Here is a tiny trained network, its code and every weight. The questions are about switching its units off for an input and a target symbol, where a switched-off unit gives its printed mean instead of its output.

import numpy as np


def w(rows, s, z=0):
    codes = np.array(rows[::2]) - 128.0
    scale = np.full(codes.shape[1], s)
    scale[-1] = z or s
    return codes * scale


def f(y):
    return np.maximum(y, 0)


def softmax(a):
    e = np.exp(a - a.max(-1, keepdims=True))
    return e / e.sum(-1, keepdims=True)


def log_softmax(a):
    a = a - a.max(-1, keepdims=True)
    return a - np.log(np.exp(a).sum(-1, keepdims=True))


def net(x, mask):
    ids = ['βγηξσψ'.index(c) for c in x.split()]
    T = len(ids)
    res = E[ids] + P[:T]
    u = 0
    for l in range(3):
        q, k, v = (res @ M[l].T for M in (Q, K, V))
        z = softmax(np.where(np.tri(T) > 0, q @ k.T / 2**0.5, -1e9)) @ v
        res = res + np.where(mask[u], z, O[l][:, -1]) @ O[l][:, :-1]
        u += 1
        y = f(res @ A[l][:, :-1].T + A[l][:, -1])
        res = res + np.where(mask[u : u + 8], y, B[l][:, -1]) @ B[l][:, :-1]
        u += 8
    return log_softmax(res[-1] @ U[:, :-1].T + U[:, -1])


Q, K, V, O, A, B = {}, {}, {}, {}, {}, {}
E = w([
[123,113,229,103],'β',
[169,182,103,7],'γ',
[133,173,126,156],'η',
[115,171,109,127],'ξ',
[86,152,129,142],'σ',
[129,5,131,76],'ψ',
],0.014)
P = w([
[182,105,117,182],'0',
[139,143,243,105],'1',
[175,123,40,158],'2',
[141,180,181,49],'3',
[75,97,68,176],'4',
[111,172,148,44],'5',
[2,69,91,196],'6',
[114,198,118,71],'7',
],0.0086)
Q[0] = w([
[134,67,31,134],'0.h1',
[116,161,9,144],'0.h1',
],0.013)
K[0] = w([
[143,31,102,56],'0.h1',
[121,107,134,7],'0.h1',
],0.012)
V[0] = w([
[47,254,164,251],'0.h1',
[167,224,100,85],'0.h1',
],0.0056)
O[0] = w([
[255,118,139,112,4],'0.h1',
[185,181,148,42,153],'0.h1',
],0.0089,0.0025)
A[0] = w([
[100,243,211,193,129],'0.n1',
[159,159,215,2,156],'0.n2',
[93,254,163,202,70],'0.n3',
[164,140,150,106,254],'0.n4',
[181,23,188,154,54],'0.n5',
[107,108,31,202,77],'0.n6',
[205,131,121,35,150],'0.n7',
[46,114,115,124,77],'0.n8',
],0.0073,0.0068)
B[0] = w([
[90,28,196,51,181],'0.n1',
[65,47,139,226,255],'0.n2',
[29,20,87,95,154],'0.n3',
[107,187,206,88,246],'0.n4',
[126,217,33,157,139],'0.n5',
[63,96,2,171,167],'0.n6',
[81,103,166,164,212],'0.n7',
[157,139,120,51,177],'0.n8',
],0.0069,0.007)
Q[1] = w([
[102,212,181,220],'1.h1',
[118,158,3,183],'1.h1',
],0.0056)
K[1] = w([
[193,176,242,38],'1.h1',
[127,207,255,15],'1.h1',
],0.0052)
V[1] = w([
[107,184,14,2],'1.h1',
[147,178,139,114],'1.h1',
],0.0071)
O[1] = w([
[165,99,12,62,1],'1.h1',
[152,254,79,154,24],'1.h1',
],0.0097,0.0026)
A[1] = w([
[146,195,118,230,62],'1.n1',
[162,137,31,147,2],'1.n2',
[244,193,118,143,180],'1.n3',
[215,133,106,149,29],'1.n4',
[161,198,124,199,21],'1.n5',
[104,177,113,217,96],'1.n6',
[190,178,139,152,42],'1.n7',
[155,182,207,86,181],'1.n8',
],0.011,0.0077)
B[1] = w([
[229,1,189,135,142],'1.n1',
[3,46,93,200,128],'1.n2',
[113,191,83,207,148],'1.n3',
[45,223,8,11,128],'1.n4',
[194,62,117,93,134],'1.n5',
[90,72,208,190,160],'1.n6',
[233,145,15,49,133],'1.n7',
[53,159,53,130,254],'1.n8',
],0.0089,0.0081)
Q[2] = w([
[52,220,107,113],'2.h1',
[2,147,127,164],'2.h1',
],0.0076)
K[2] = w([
[191,59,254,120],'2.h1',
[99,65,148,13],'2.h1',
],0.0068)
V[2] = w([
[150,143,2,179],'2.h1',
[53,160,156,109],'2.h1',
],0.0052)
O[2] = w([
[136,136,109,193,12],'2.h1',
[3,152,161,78,255],'2.h1',
],0.0072,0.006)
A[2] = w([
[175,49,161,108,30],'2.n1',
[97,171,127,97,123],'2.n2',
[64,132,147,147,27],'2.n3',
[65,102,157,114,100],'2.n4',
[150,181,86,166,49],'2.n5',
[184,83,132,129,1],'2.n6',
[180,162,180,190,27],'2.n7',
[252,140,57,107,54],'2.n8',
],0.011,0.0077)
B[2] = w([
[77,255,46,25,134],'2.n1',
[124,13,116,77,178],'2.n2',
[223,81,72,91,203],'2.n3',
[223,129,127,131,254],'2.n4',
[201,247,39,146,134],'2.n5',
[233,157,200,148,128],'2.n6',
[145,72,212,203,132],'2.n7',
[241,83,185,38,130],'2.n8',
],0.0076,0.019)
U = w([
[156,98,221,90,159],'β',
[78,171,87,2,156],'γ',
[235,109,90,106,2],'η',
[136,190,53,119,189],'ξ',
[55,137,139,177,127],'σ',
[118,32,31,185,4],'ψ',
],0.0092,0.0079)

Each question gives the input, a string of symbols that net reads in full, and the target symbol t.
The units are the heads (2 rows each of Q, K, V and O) and the neurons (one row each of A and B). Each row of codes is followed by its name. A weight is (code - 128) times the scale printed after its matrix; where a second scale follows, it is the last column's (O, A, B and U).
mask holds one flag per unit, layer by layer, with each layer's heads first. A switched-off unit (its flag False) gives its mean, the last column of its rows in O or B, instead of its output. The means were averaged over made-up inputs and are rounded, as every weight is.
A unit's drop is (log p(t) with every unit on - log p(t) with that unit switched off) / (log p(t) with every unit on - log p(t) with every unit switched off).
unit that matters most: the unit with the biggest drop
k most important neurons: the k neurons with the biggest drops, biggest first
top k neurons in layer l: the k neurons of layer l with the biggest drops, biggest first
drop of u: that unit's drop, to one decimal
input ψ ξ ξ, target ψ: top neuron in layer 2 -> (2.n3)
input σ ξ σ, target σ: top 4 neurons in layer 0 -> (0.n2, 0.n1, 0.n8, 0.n3)
input σ σ σ, target σ: top 4 neurons in layer 0 -> (0.n2, 0.n7, 0.n1, 0.n3)
input γ ξ ξ η σ η ξ, target γ: top 2 neurons in layer 0 -> (0.n2, 0.n7)
input β ξ σ, target β: top 3 neurons in layer 0 -> (0.n8, 0.n1, 0.n6)
input ξ ψ η, target ψ: 2 most important neurons -> (0.n6, 2.n3)
input ξ ξ β ψ ψ γ, target β: 2 most important neurons -> (0.n2, 0.n7)
input ξ η η, target η: top 4 neurons in layer 0 -> (0.n2, 0.n1, 0.n3, 0.n6)
input ξ β σ ξ ξ, target β: top 2 neurons in layer 1 -> (1.n6, 1.n1)
input β η η, target β: 2 most important neurons -> (1.n1, 1.n6)
input ψ ξ ξ ψ, target γ: 2 most important neurons -> (2.n1, 0.n6)
input β σ σ, target β: top 2 neurons in layer 1 -> (1.n1, 1.n6)
input ξ ξ ξ, target ξ: top 3 neurons in layer 1 -> (1.n3, 1.n7, 1.n1)
input η ξ η, target η: unit that matters most -> 1.n1
input γ ξ σ, target γ: top 2 neurons in layer 0 -> (0.n2, 0.n7)
input σ ξ ξ, target ξ: top 2 neurons in layer 1 -> (1.n3, 1.n7)
input γ γ η, target γ: drop of 0.n2 -> 0.3
input γ γ ξ, target γ: drop of 0.h1 -> 1.7
input σ ψ ξ, target ψ: drop of 1.n6 -> 0.2
